Here is a tiny trained network, its code and every weight. The questions are about switching its units off for an input and a target symbol, where a switched-off unit gives its printed mean instead of its output.

import numpy as np


def w(rows, s, z=0):
    codes = np.array(rows[::2]) - 128.0
    scale = np.full(codes.shape[1], s)
    scale[-1] = z or s
    return codes * scale


def f(y):
    return np.maximum(y, 0)


def softmax(a):
    e = np.exp(a - a.max(-1, keepdims=True))
    return e / e.sum(-1, keepdims=True)


def log_softmax(a):
    a = a - a.max(-1, keepdims=True)
    return a - np.log(np.exp(a).sum(-1, keepdims=True))


def net(x, mask):
    ids = ['ΘΛΞαβζηπστφψω'.index(c) for c in x.split()]
    T = len(ids)
    res = E[ids] + P[:T]
    u = 0
    for l in range(3):
        q, k, v = (res @ M[l].T for M in (Q, K, V))
        z = softmax(np.where(np.tri(T) > 0, q @ k.T / 3**0.5, -1e9)) @ v
        res = res + np.where(mask[u], z, O[l][:, -1]) @ O[l][:, :-1]
        u += 1
        y = f(res @ A[l][:, :-1].T + A[l][:, -1])
        res = res + np.where(mask[u : u + 4], y, B[l][:, -1]) @ B[l][:, :-1]
        u += 4
    return log_softmax(res[-1] @ U[:, :-1].T + U[:, -1])


Q, K, V, O, A, B = {}, {}, {}, {}, {}, {}
E = w([
[154,125,164],'Θ',
[144,155,151],'Λ',
[161,105,166],'Ξ',
[160,115,142],'α',
[162,104,151],'β',
[138,170,139],'ζ',
[132,189,112],'η',
[145,148,187],'π',
[138,167,140],'σ',
[162,98,153],'τ',
[6,93,139],'φ',
[115,180,100],'ψ',
[119,188,106],'ω',
],0.023)
P = w([
[254,221,89],'0',
[213,199,126],'1',
[191,169,113],'2',
[168,134,119],'3',
[150,109,108],'4',
[138,95,127],'5',
[126,89,130],'6',
[122,74,146],'7',
[108,74,162],'8',
[110,61,173],'9',
[110,55,197],'10',
],0.0081)
Q[0] = w([
[250,84,180],'0.h0',
[109,88,150],'0.h0',
[41,105,83],'0.h0',
],0.013)
K[0] = w([
[234,2,175],'0.h0',
[87,78,141],'0.h0',
[73,208,1],'0.h0',
],0.0085)
V[0] = w([
[16,2,158],'0.h0',
[212,51,191],'0.h0',
[49,73,168],'0.h0',
],0.0058)
O[0] = w([
[121,128,36,3],'0.h0',
[120,253,8,222],'0.h0',
[134,69,122,64],'0.h0',
],0.0061,0.0044)
A[0] = w([
[190,116,113,122],'0.n0',
[204,183,229,5],'0.n1',
[255,52,103,234],'0.n2',
[26,22,228,29],'0.n3',
],0.0096,0.0026)
B[0] = w([
[58,187,84,150],'0.n0',
[217,56,28,254],'0.n1',
[110,231,132,171],'0.n2',
[76,62,3,176],'0.n3',
],0.006,0.0083)
Q[1] = w([
[29,49,251],'1.h0',
[52,53,2],'1.h0',
[185,242,97],'1.h0',
],0.0047)
K[1] = w([
[177,119,166],'1.h0',
[203,254,69],'1.h0',
[96,117,212],'1.h0',
],0.008)
V[1] = w([
[84,67,3],'1.h0',
[218,104,158],'1.h0',
[183,83,126],'1.h0',
],0.0068)
O[1] = w([
[163,70,43,251],'1.h0',
[1,108,178,210],'1.h0',
[131,191,105,201],'1.h0',
],0.0065,0.0029)
A[1] = w([
[125,137,92,212],'1.n0',
[112,216,159,252],'1.n1',
[54,168,121,135],'1.n2',
[106,253,57,250],'1.n3',
],0.011,0.0039)
B[1] = w([
[131,128,159,188],'1.n0',
[141,103,180,227],'1.n1',
[248,118,81,169],'1.n2',
[169,111,147,254],'1.n3',
],0.013,0.0089)
Q[2] = w([
[210,2,169],'2.h0',
[96,187,223],'2.h0',
[120,215,221],'2.h0',
],0.0083)
K[2] = w([
[167,54,10],'2.h0',
[45,2,253],'2.h0',
[104,89,180],'2.h0',
],0.0089)
V[2] = w([
[174,216,167],'2.h0',
[131,166,156],'2.h0',
[254,104,94],'2.h0',
],0.0063)
O[2] = w([
[149,17,166,155],'2.h0',
[254,191,153,124],'2.h0',
[93,154,196,252],'2.h0',
],0.0053,0.016)
A[2] = w([
[2,71,129,222],'2.n0',
[242,137,84,1],'2.n1',
[28,160,153,146],'2.n2',
[5,163,224,221],'2.n3',
],0.0062,0.0047)
B[2] = w([
[189,207,153,221],'2.n0',
[8,204,74,255],'2.n1',
[188,103,186,139],'2.n2',
[76,75,55,234],'2.n3',
],0.011,0.0027)
U = w([
[98,152,142,62],'Θ',
[79,100,130,249],'Λ',
[124,141,130,65],'Ξ',
[73,103,147,114],'α',
[124,143,133,24],'β',
[104,156,119,154],'ζ',
[131,128,129,10],'η',
[156,5,121,187],'π',
[135,129,129,1],'σ',
[116,147,133,45],'τ',
[163,176,68,142],'φ',
[184,138,158,205],'ψ',
[117,147,133,52],'ω',
],0.011,0.0064)

Each question gives the input, a string of symbols that net reads in full, and the target symbol t.
The units are the heads (3 rows each of Q, K, V and O) and the neurons (one row each of A and B). Each row of codes is followed by its name. A weight is (code - 128) times the scale printed after its matrix; where a second scale follows, it is the last column's (O, A, B and U).
mask holds one flag per unit, layer by layer, with each layer's heads first. A switched-off unit (its flag False) gives its mean, the last column of its rows in O or B, instead of its output. The means were averaged over made-up inputs and are rounded, as every weight is.
A unit's drop is (log p(t) with every unit on - log p(t) with that unit switched off) / (log p(t) with every unit on - log p(t) with every unit switched off).
The circuit of an input: a set's keep is (log p(t) with only the set's units on - log p(t) with every unit switched off) / (log p(t) with every unit on - log p(t) with every unit switched off). Starting from the 12 units with the biggest drops (on a tie, the unit counted first), units are removed one at a time, each time the one whose removal leaves the highest keep (on an exact tie, the one counted first), for as long as the keep stays at least 0.8.
units of the circuit, in order: the units of the circuit, biggest drop first
top k neurons: the k neurons with the biggest drops, biggest first
k most important neurons of layer l: the k neurons of layer l with the biggest drops, biggest first
drop when u is switched off: that unit's drop, to one decimal
input α Θ φ β, target φ: units of the circuit, in order	1.h0, 2.n1, 0.n3, 0.h0
input ψ ω π π φ π, target φ: top 2 neurons	0.n3, 2.n1
input π φ σ, target φ: units of the circuit, in order	2.n1, 1.h0, 0.n3
input φ ψ ψ π π π φ, target π: units of the circuit, in order	1.n2
input Λ π σ Θ φ Ξ, target φ: 2 most important neurons of layer 0	0.n3, 0.n1
input Ξ Θ ω φ σ α, target φ: units of the circuit, in order	0.n3, 1.h0, 2.n1, 0.h0
input Θ Ξ Ξ φ α Λ, target φ: top 3 neurons	0.n3, 2.n1, 1.n1
input σ π Λ Θ φ Θ Ξ π φ, target π: 2 most important neurons of layer 1	1.n2, 1.n0
input ψ π Λ ω π Ξ π φ, target φ: top 2 neurons	0.n3, 1.n2
input β π φ η π, target φ: top 4 neurons	0.n3, 2.n1, 1.n1, 0.n1
input ω σ τ α Θ ψ α Θ φ Ξ, target φ: top 3 neurons	0.n3, 0.n2, 1.n2
input Λ Θ τ ζ φ Θ, target φ: top 2 neurons	0.n3, 2.n1
input Θ Θ π Ξ ψ, target ψ: 3 most important neurons of layer 1	1.n2, 1.n1, 1.n3
input β Ξ η Θ σ ψ Ξ Λ ψ, target π: top neuron	2.n1
input π ζ ψ β Λ Ξ σ σ Θ φ Λ, target φ: top 2 neurons	0.n3, 1.n2
input α σ η η π φ β, target φ: 3 most important neurons of layer 0	0.n3, 0.n2, 0.n1
input Ξ Λ σ π Λ ω Ξ ζ τ φ σ, target φ: top 2 neurons	0.n3, 1.n2
input Λ Ξ ζ ω, target ψ: drop when 2.h0 is switched off	0.2
input α Λ π φ Θ, target φ: drop when 1.h0 is switched off	0.5
input π π ζ τ ψ, target ψ: drop when 0.n3 is switched off	0.2
input Λ α Ξ α Ξ Λ Θ Θ φ, target φ: top neuron	1.n2
